[[130 116]
 [139 117]
 [124 123]
 [127 142]
 [150 128]
 [109 126]
 [136 135]
 [142 112]
 [130 123]
 [131 116]
 [143 138]]
->
[[138 143]
 [116 131]
 [123 130]
 [112 142]
 [135 136]
 [126 109]
 [128 150]
 [142 127]
 [123 124]
 [117 139]
 [116 130]]

[[131 123 133 129 137 128 145]
 [127 125 121 120 124 122 133]
 [126 103 144 127 125 146 141]
 [121 111 144 128 126 140 140]
 [134 129 135 135 138 130 146]
 [135 137 123 132 141 135 134]
 [140 146 131 152 135 106 117]
 [125 123 120 121 125 123 128]
 [117 109 132 115 117 130 134]]
->
[[134 130 117 115 132 109 117]
 [128 123 125 121 120 123 125]
 [117 106 135 152 131 146 140]
 [134 135 141 132 123 137 135]
 [146 130 138 135 135 129 134]
 [140 140 126 128 144 111 121]
 [141 146 125 127 144 103 126]
 [133 122 124 120 121 125 127]
 [145 128 137 129 133 123 131]]

[[140 144 114 125 121 132]
 [130 154 128 114 115 133]
 [140 123 141 124 135 128]
 [140 127 135 135 133 140]
 [145 125 131 132 134 135]
 [124 143 143 122 122 137]
 [132 144 128 111 122 121]
 [134 154 120 120 115 137]
 [139 148 117 121 118 133]
 [143 139 126 116 125 126]
 [147 129 128 126 132 131]]
->
[[131 132 126 128 129 147]
 [126 125 116 126 139 143]
 [133 118 121 117 148 139]
 [137 115 120 120 154 134]
 [121 122 111 128 144 132]
 [137 122 122 143 143 124]
 [135 134 132 131 125 145]
 [140 133 135 135 127 140]
 [128 135 124 141 123 140]
 [133 115 114 128 154 130]
 [132 121 125 114 144 140]]

[[128 127 129 131 124 130 133]
 [128 128 127 126 129 127 128]
 [129 128 124 125 134 125 120]
 [129 130 121 122 140 120 116]
 [128 128 128 127 128 128 129]
 [126 128 133 133 119 132 138]
 [126 127 136 134 117 133 141]
 [128 127 128 128 127 128 128]
 [126 126 141 140 109 139 151]
 [127 127 132 134 118 132 138]]
->
[[138 132 118 134 132 127 127]
 [151 139 109 140 141 126 126]
 [128 128 127 128 128 127 128]
 [141 133 117 134 136 127 126]
 [138 132 119 133 133 128 126]
 [129 128 128 127 128 128 128]
 [116 120 140 122 121 130 129]
 [120 125 134 125 124 128 129]
 [128 127 129 126 127 128 128]
 [133 130 124 131 129 127 128]]

[[116 115 105 141 122 131]
 [116 123 118 142 140 114]
 [133 141 150 124 146 114]
 [122 117 109 134 115 139]
 [134 136 144 127 129 137]
 [126 131 133 133 137 122]]
->
[[122 137 133 133 131 126]
 [137 129 127 144 136 134]
 [139 115 134 109 117 122]
 [114 146 124 150 141 133]
 [114 140 142 118 123 116]
 [131 122 141 105 115 116]]

[[133 116 127 130 115 130 137 118 130 124]
 [139 120 143 131 122 133 144 127 140 124]
 [132 129 133 136 120 126 131 129 131 126]
 [113 128 109 123 123 127 108 119 109 140]
 [133 131 134 130 145 142 141 134 147 115]
 [137 123 118 118 127 121 124 139 133 126]
 [141 123 150 132 110 117 135 145 144 118]
 [151 120 131 122 112 117 137 154 142 116]]
->
[[116 142 154 137 117 112 122 131 120 151]
 [118 144 145 135 117 110 132 150 123 141]
 [126 133 139 124 121 127 118 118 123 137]
 [115 147 134 141 142 145 130 134 131 133]
 [140 109 119 108 127 123 123 109 128 113]
 [126 131 129 131 126 120 136 133 129 132]
 [124 140 127 144 133 122 131 143 120 139]
 [124 130 118 137 130 115 130 127 116 133]]
---
[[115 111 140 135 141 137 127 112 136 134 110 136 117]
 [138 128 127 124 134 121 112 128 122 123 128 122 135]
 [136 122 136 127 116 127 129 122 127 126 122 127 123]
 [112 117 139 130 138 135 132 117 131 129 116 132 111]
 [155 130 126 122 116 117 115 129 121 122 130 121 139]]
->
[[111 140 135 141 137 127 112 136 134 110 136 117 115]
 [128 127 124 134 121 112 128 122 123 128 122 135 138]
 [122 136 127 116 127 129 122 127 126 122 127 123 136]
 [117 139 130 138 135 132 117 131 129 116 132 111 112]
 [130 126 122 116 117 115 129 121 122 130 121 139 155]]

[[149 106 134 113 104 116 143 139 143 137]
 [122 126 129 145 126 129 101 120 123 122]]
->
[[106 134 113 104 116 143 139 143 137 149]
 [126 129 145 126 129 101 120 123 122 122]]

[[123 117 126]
 [130 134 123]
 [124 143 126]
 [124 116 133]
 [131 111 132]
 [124 133 121]
 [127 115 125]
 [126 119 129]
 [120 150 134]]
->
[[117 126 123]
 [134 123 130]
 [143 126 124]
 [116 133 124]
 [111 132 131]
 [133 121 124]
 [115 125 127]
 [119 129 126]
 [150 134 120]]

[[145 129 132 109 129]
 [147 127 117 141 127]
 [119 150 121 121 150]
 [144 127 127 108 127]
 [117 116 139 112 116]
 [123 152 131 119 152]
 [127 106 117 136 106]]
->
[[129 132 109 129 145]
 [127 117 141 127 147]
 [150 121 121 150 119]
 [127 127 108 127 144]
 [116 139 112 116 117]
 [152 131 119 152 123]
 [106 117 136 106 127]]

[[130 131 136 122]
 [124 128 139 123]
 [128 151 128 139]
 [138 121 138 102]
 [128 156 131 136]
 [133 130 128 128]
 [128 127 111 127]
 [143 117 116 118]
 [128 129 121 128]
 [137 119 126 113]
 [128 127 121 129]
 [137 136 122 137]]
->
[[131 136 122 130]
 [128 139 123 124]
 [151 128 139 128]
 [121 138 102 138]
 [156 131 136 128]
 [130 128 128 133]
 [127 111 127 128]
 [117 116 118 143]
 [129 121 128 128]
 [119 126 113 137]
 [127 121 129 128]
 [136 122 137 137]]

[[130 101 129 123 119 140 136 133 133 130 109 103 138]
 [132 129 138 117 144 121 118 145 116 130 120 121 124]
 [138 121 120 123 140 125 131 133 137 130 120 134 130]
 [118 133 120 123 123 128 110 131 130 133 123 134 130]
 [141 121 133 123 136 125 127 128 133 130 123 126 133]
 [132 125 142 129 123 112 118 128 123 108 137 117 138]
 [130 129 111 139 119 134 123 128 140 133 113 134 133]]
->
[[101 129 123 119 140 136 133 133 130 109 103 138 130]
 [129 138 117 144 121 118 145 116 130 120 121 124 132]
 [121 120 123 140 125 131 133 137 130 120 134 130 138]
 [133 120 123 123 128 110 131 130 133 123 134 130 118]
 [121 133 123 136 125 127 128 133 130 123 126 133 141]
 [125 142 129 123 112 118 128 123 108 137 117 138 132]
 [129 111 139 119 134 123 128 140 133 113 134 133 130]]

[[131 135 107 116 153]
 [103 128 138 103 107]
 [123 123 136 117 117]]
->
[[135 107 116 153 131]
 [128 138 103 107 103]
 [123 136 117 117 123]]
